Below is a small trained network, with its code and all its weights. Each question gives an input and a class and asks what happens when units are switched off, that is, made to give their printed mean instead of their output.

import numpy as np


def w(rows, s, z=0):
    codes = np.array(rows[::2]) - 128.0
    scale = np.full(codes.shape[1], s)
    scale[-1] = z or s
    return codes * scale


def f(y):
    return y / 2 * (1 + np.tanh(0.7978845608 * (y + 0.044715 * y**3)))


def log_softmax(a):
    a = a - a.max(-1, keepdims=True)
    return a - np.log(np.exp(a).sum(-1, keepdims=True))


def net(x, mask):
    res = np.array(x, float).reshape(1, 6) / 4 @ E
    y = f(res @ A[0][:, :-1].T + A[0][:, -1])
    res = res + np.where(mask, y, B[0][:, -1]) @ B[0][:, :-1]
    return log_softmax(res[-1] @ U[:, :-1].T + U[:, -1])


A, B = {}, {}
E = w([
[123,125,129,130,132],'x0',
[82,137,163,1,77],'x1',
[131,131,126,127,127],'x2',
[159,244,200,179,126],'x3',
[94,153,113,166,25],'x4',
[166,94,208,128,52],'x5',
],0.01)
A[0] = w([
[207,94,177,94,181,89],'N0',
[81,189,184,152,144,72],'N1',
[97,98,63,132,180,164],'N2',
[127,115,29,91,55,88],'N3',
[93,96,58,77,131,75],'N4',
[101,116,158,120,200,108],'N5',
[91,148,96,158,23,97],'N6',
[127,73,51,96,126,116],'N7',
[102,234,183,81,144,100],'N8',
[167,243,171,114,147,2],'N9',
[174,122,128,210,138,212],'N10',
[98,124,145,146,94,81],'N11',
[124,132,123,138,64,88],'N12',
[44,192,65,118,159,53],'N13',
[92,136,124,52,141,117],'N14',
[146,50,99,118,100,106],'N15',
[167,143,133,28,132,161],'N16',
[176,175,114,135,102,163],'N17',
[69,157,112,131,83,96],'N18',
[76,92,135,225,188,121],'N19',
[211,45,234,144,72,194],'N20',
[80,204,177,57,116,185],'N21',
[180,184,122,140,123,162],'N22',
[197,112,101,164,139,70],'N23',
[165,247,17,101,148,71],'N24',
[79,167,37,190,41,166],'N25',
],0.011,0.003)
B[0] = w([
[100,197,123,229,185,190],'N0',
[214,45,175,83,215,191],'N1',
[177,171,167,84,103,216],'N2',
[157,94,180,131,140,192],'N3',
[180,134,99,97,131,195],'N4',
[89,179,166,200,142,169],'N5',
[105,161,181,142,177,215],'N6',
[143,112,190,104,186,205],'N7',
[189,81,191,84,99,227],'N8',
[211,119,125,109,194,231],'N9',
[128,133,161,107,57,244],'N10',
[91,184,113,146,186,144],'N11',
[93,184,147,149,167,164],'N12',
[141,212,26,114,24,188],'N13',
[100,110,181,158,95,187],'N14',
[208,120,158,34,208,186],'N15',
[65,148,181,217,67,202],'N16',
[188,102,141,97,163,174],'N17',
[88,121,175,174,148,165],'N18',
[138,107,178,174,16,225],'N19',
[143,239,1,60,115,255],'N20',
[111,99,132,155,82,234],'N21',
[223,58,130,70,106,191],'N22',
[90,53,198,155,44,177],'N23',
[159,183,86,104,117,208],'N24',
[131,151,200,106,204,244],'N25',
],0.007,0.0084)
U = w([
[183,71,175,70,181,18],'0',
[144,196,93,96,126,122],'1',
[132,120,168,129,150,254],'2',
[123,74,195,151,79,117],'3',
[129,127,165,124,158,212],'4',
[93,174,185,189,247,77],'5',
[62,71,75,201,140,69],'6',
],0.012,0.0078)

Each question gives the input, the list of numbers given to net, and the class t.
The units are the neurons (one row each of A and B). Each row of codes is followed by its name. A weight is (code - 128) times the scale printed after its matrix; where a second scale follows, it is the last column's (A, B and U).
mask holds one flag per neuron, in row order. A switched-off neuron (its flag False) gives its mean, the last column of its row in B, instead of its output. The means were averaged over made-up inputs and are rounded, as every weight is.
A unit's drop is (log p(t) with every unit on - log p(t) with that unit switched off) / (log p(t) with every unit on - log p(t) with every unit switched off).
The circuit of an input: a set's keep is (log p(t) with only the set's units on - log p(t) with every unit switched off) / (log p(t) with every unit on - log p(t) with every unit switched off). Starting from the 12 units with the biggest drops (on a tie, the unit counted first), units are removed one at a time, each time the one whose removal leaves the highest keep (on an exact tie, the one counted first), for as long as the keep stays at least 0.8.
units of the circuit, in order: the units of the circuit, biggest drop first
unit that matters most: the unit with the biggest drop
k most important neurons: the k neurons with the biggest drops, biggest first
drop when u is switched off: that unit's drop, to one decimal
input [1,3,0,7,8,4], class 5: 3 most important neurons : (N6; N12; N11)
input [6,-8,-4,6,3,4], class 3: units of the circuit, in order : (N10)
input [-7,1,-2,7,-3,-6], class 0: units of the circuit, in order : (N1; N8)
input [5,-6,-1,4,-6,-7], class 1: 2 most important neurons : (N24; N13)
input [5,7,4,-3,-4,-6], class 3: units of the circuit, in order : (N14; N16)
input [-8,-4,-6,8,1,6], class 0: units of the circuit, in order : (N1; N22)
input [0,4,-8,4,-6,-8], class 1: 2 most important neurons : (N13; N24)
input [-2,-1,-1,-5,-8,3], class 5: units of the circuit, in order : (N0; N5)
input [2,8,6,5,-3,1], class 3: units of the circuit, in order : (N16; N21)
input [-1,-8,3,7,-5,-7], class 3: units of the circuit, in order : (N19; N23)
input [3,-7,4,2,-6,5], class 3: 3 most important neurons : (N23; N19; N10)
input [-3,-5,-3,5,4,0], class 0: units of the circuit, in order : (N22; N1; N17)
input [5,2,-4,6,6,-4], class 0: 2 most important neurons : (N1; N8)
input [8,8,1,-3,7,8], class 1: units of the circuit, in order : (N20)
input [-2,7,-7,-6,-8,0], class 5: 2 most important neurons : (N0; N16)
input [-5,2,2,4,-8,6], class 5: 3 most important neurons : (N0; N13; N16)
input [-4,7,7,2,8,5], class 5: 2 most important neurons : (N6; N12)
input [1,1,3,-8,2,7], class 0: 4 most important neurons : (N15; N3; N7; N13)
input [6,4,2,-7,4,6], class 0: 2 most important neurons : (N15; N3)
input [-4,8,7,-3,-5,1], class 3: unit that matters most : N16
input [6,2,-1,0,-8,3], class 5: drop when N0 is switched off : 0.2
input [8,0,-2,-5,5,5], class 4: drop when N13 is switched off : 0.1
input [-8,0,-3,-4,1,8], class 1: drop when N20 is switched off : 0.5
input [3,3,3,4,-7,0], class 5: drop when N10 is switched off : 0.1
